Below are the code and all the weights of a small trained network. Each question names an input and a class and asks about switching units off, where a switched-off unit gives its printed mean instead of its output.

import numpy as np


def w(rows, s, z=0):
    codes = np.array(rows[::2]) - 128.0
    scale = np.full(codes.shape[1], s)
    scale[-1] = z or s
    return codes * scale


def norm(h):
    return h / np.sqrt((h * h).mean(-1, keepdims=True) + 1e-5)


def f(y):
    return y / 2 * (1 + np.tanh(0.7978845608 * (y + 0.044715 * y**3)))


def log_softmax(a):
    a = a - a.max(-1, keepdims=True)
    return a - np.log(np.exp(a).sum(-1, keepdims=True))


def net(x, mask):
    res = np.array(x, float).reshape(1, 7) / 4 @ E
    u = 0
    for l in range(2):
        y = f(norm(res) @ A[l][:, :-1].T + A[l][:, -1])
        res = res + np.where(mask[u : u + 14], y, B[l][:, -1]) @ B[l][:, :-1]
        u += 14
    return log_softmax(norm(res)[-1] @ U[:, :-1].T + U[:, -1])


A, B = {}, {}
E = w([
[149,170,58,188,97,74,170],'x0',
[77,88,190,133,106,3,160],'x1',
[129,126,125,128,131,128,129],'x2',
[62,173,88,44,196,99,180],'x3',
[133,125,126,125,134,126,133],'x4',
[126,130,129,131,128,126,125],'x5',
[136,127,125,123,134,114,116],'x6',
],0.0047)
A[0] = w([
[185,154,67,140,126,109,225,123],'L0N0',
[253,57,98,182,55,165,133,5],'L0N1',
[123,164,64,103,174,212,91,74],'L0N2',
[113,130,128,110,130,163,117,175],'L0N3',
[168,166,51,155,70,83,150,13],'L0N4',
[171,178,36,150,113,168,98,86],'L0N5',
[74,171,97,48,196,161,153,53],'L0N6',
[52,54,142,178,143,91,155,175],'L0N7',
[137,214,68,180,94,93,166,68],'L0N8',
[138,146,108,171,126,146,178,54],'L0N9',
[132,137,73,158,171,178,60,82],'L0N10',
[139,155,102,185,160,163,95,55],'L0N11',
[97,118,211,56,193,178,83,87],'L0N12',
[172,85,228,169,146,172,101,52],'L0N13',
],0.0064,0.0024)
B[0] = w([
[88,72,149,131,124,139,88,213],'L0N0',
[88,204,177,144,81,94,1,253],'L0N1',
[174,85,191,98,94,123,236,224],'L0N2',
[148,145,84,126,123,121,178,154],'L0N3',
[82,59,74,176,205,173,168,191],'L0N4',
[148,97,108,113,126,133,216,219],'L0N5',
[92,190,102,127,64,117,13,234],'L0N6',
[221,167,183,131,132,108,167,213],'L0N7',
[87,58,128,170,183,109,79,221],'L0N8',
[100,106,117,119,191,122,89,133],'L0N9',
[135,134,174,98,135,169,230,179],'L0N10',
[166,173,182,78,140,99,167,148],'L0N11',
[94,11,87,229,198,101,123,211],'L0N12',
[62,160,116,157,177,104,69,197],'L0N13',
],0.0058,0.0036)
A[1] = w([
[63,107,147,145,92,17,122,89],'L1N0',
[172,122,189,159,127,102,121,148],'L1N1',
[58,227,105,65,110,122,74,139],'L1N2',
[111,112,77,228,154,118,159,71],'L1N3',
[86,77,188,126,233,161,117,7],'L1N4',
[145,140,200,84,105,70,203,1],'L1N5',
[89,64,129,111,81,68,83,153],'L1N6',
[201,194,120,106,138,190,188,130],'L1N7',
[129,137,77,218,88,76,187,214],'L1N8',
[227,169,167,101,147,131,178,175],'L1N9',
[3,190,55,47,87,131,141,42],'L1N10',
[117,94,186,144,65,62,118,117],'L1N11',
[76,41,175,170,119,200,113,181],'L1N12',
[182,176,217,145,165,36,215,49],'L1N13',
],0.0066,0.0027)
B[1] = w([
[141,96,139,102,111,171,151,253],'L1N0',
[130,176,110,110,108,152,169,187],'L1N1',
[190,200,168,254,86,102,74,187],'L1N2',
[87,95,73,86,208,90,117,179],'L1N3',
[64,32,48,150,183,87,113,156],'L1N4',
[197,77,128,89,61,170,180,152],'L1N5',
[156,179,83,138,134,160,160,219],'L1N6',
[165,83,189,77,92,118,171,166],'L1N7',
[87,75,142,88,182,121,96,219],'L1N8',
[158,107,162,46,91,161,181,168],'L1N9',
[168,196,193,196,69,125,33,188],'L1N10',
[142,169,136,96,107,173,152,209],'L1N11',
[114,154,44,103,149,36,161,225],'L1N12',
[178,127,130,96,115,225,125,196],'L1N13',
],0.0072,0.0045)
U = w([
[29,2,17,161,247,68,147,1],'0',
[222,77,202,47,54,239,251,171],'1',
[152,228,186,219,57,112,42,173],'2',
],0.0073,0.00086)

Each question gives the input, the list of numbers given to net, and the class t.
The units are the neurons (one row each of A and B). Each row of codes is followed by its name. A weight is (code - 128) times the scale printed after its matrix; where a second scale follows, it is the last column's (A, B and U).
mask holds one flag per neuron, layer by layer. A switched-off neuron (its flag False) gives its mean, the last column of its row in B, instead of its output. The means were averaged over made-up inputs and are rounded, as every weight is.
A unit's drop is (log p(t) with every unit on - log p(t) with that unit switched off) / (log p(t) with every unit on - log p(t) with every unit switched off).
unit that matters most: the unit with the biggest drop
top k neurons: the k neurons with the biggest drops, biggest first
top k neurons in layer l: the k neurons of layer l with the biggest drops, biggest first
drop of u: that unit's drop, to one decimal
input [6,-8,1,-7,2,4,0], class 1: unit that matters most => L0N5
input [-6,-5,-2,-8,-5,-8,-5], class 2: top 3 neurons => L0N1; L0N4; L0N13
input [-4,5,-3,5,-5,0,8], class 1: top 4 neurons => L0N7; L0N13; L0N8; L0N4
input [-8,-7,-4,-4,8,-8,-4], class 0: top 2 neurons => L0N12; L0N13
input [-4,2,-3,-5,7,0,-5], class 2: top 3 neurons in layer 0 => L0N4; L0N1; L0N8
input [-1,2,3,3,-1,-2,6], class 2: top 2 neurons in layer 0 => L0N6; L0N2
input [5,5,-2,-4,-3,-3,0], class 0: top 3 neurons => L0N4; L0N2; L0N11
input [6,4,-1,7,8,8,6], class 2: top 4 neurons => L0N12; L0N2; L1N10; L0N5
input [-7,-7,-4,-1,8,2,1], class 0: top 3 neurons => L0N12; L0N7; L1N4
input [4,4,-7,-2,0,5,-1], class 0: top 3 neurons in layer 0 => L0N4; L0N2; L0N8
input [7,8,4,6,-6,-5,-2], class 1: top 3 neurons in layer 0 => L0N7; L0N12; L0N13
input [7,4,7,8,-5,-8,-2], class 2: top 2 neurons => L0N12; L1N10
input [5,0,-4,6,-3,-1,0], class 2: top 2 neurons in layer 1 => L1N10; L1N2
input [1,3,5,-3,-3,1,8], class 1: unit that matters most => L0N6
input [-1,8,-1,7,5,-8,4], class 1: top 2 neurons => L0N7; L0N1
input [2,-6,-6,8,8,3,0], class 2: top 2 neurons in layer 0 => L0N6; L0N7
input [6,-6,3,2,5,4,4], class 0: top 4 neurons in layer 0 => L0N8; L0N4; L0N0; L0N7
input [6,3,0,-1,0,1,-5], class 0: drop of L0N5 => 0.0
input [-3,-2,7,0,-5,3,-5], class 0: drop of L0N12 => 1.6
input [2,5,-6,-4,-4,6,-3], class 1: drop of L0N6 => 0.1
input [-2,1,2,3,5,-2,7], class 2: top neuron in layer 0 => L0N6
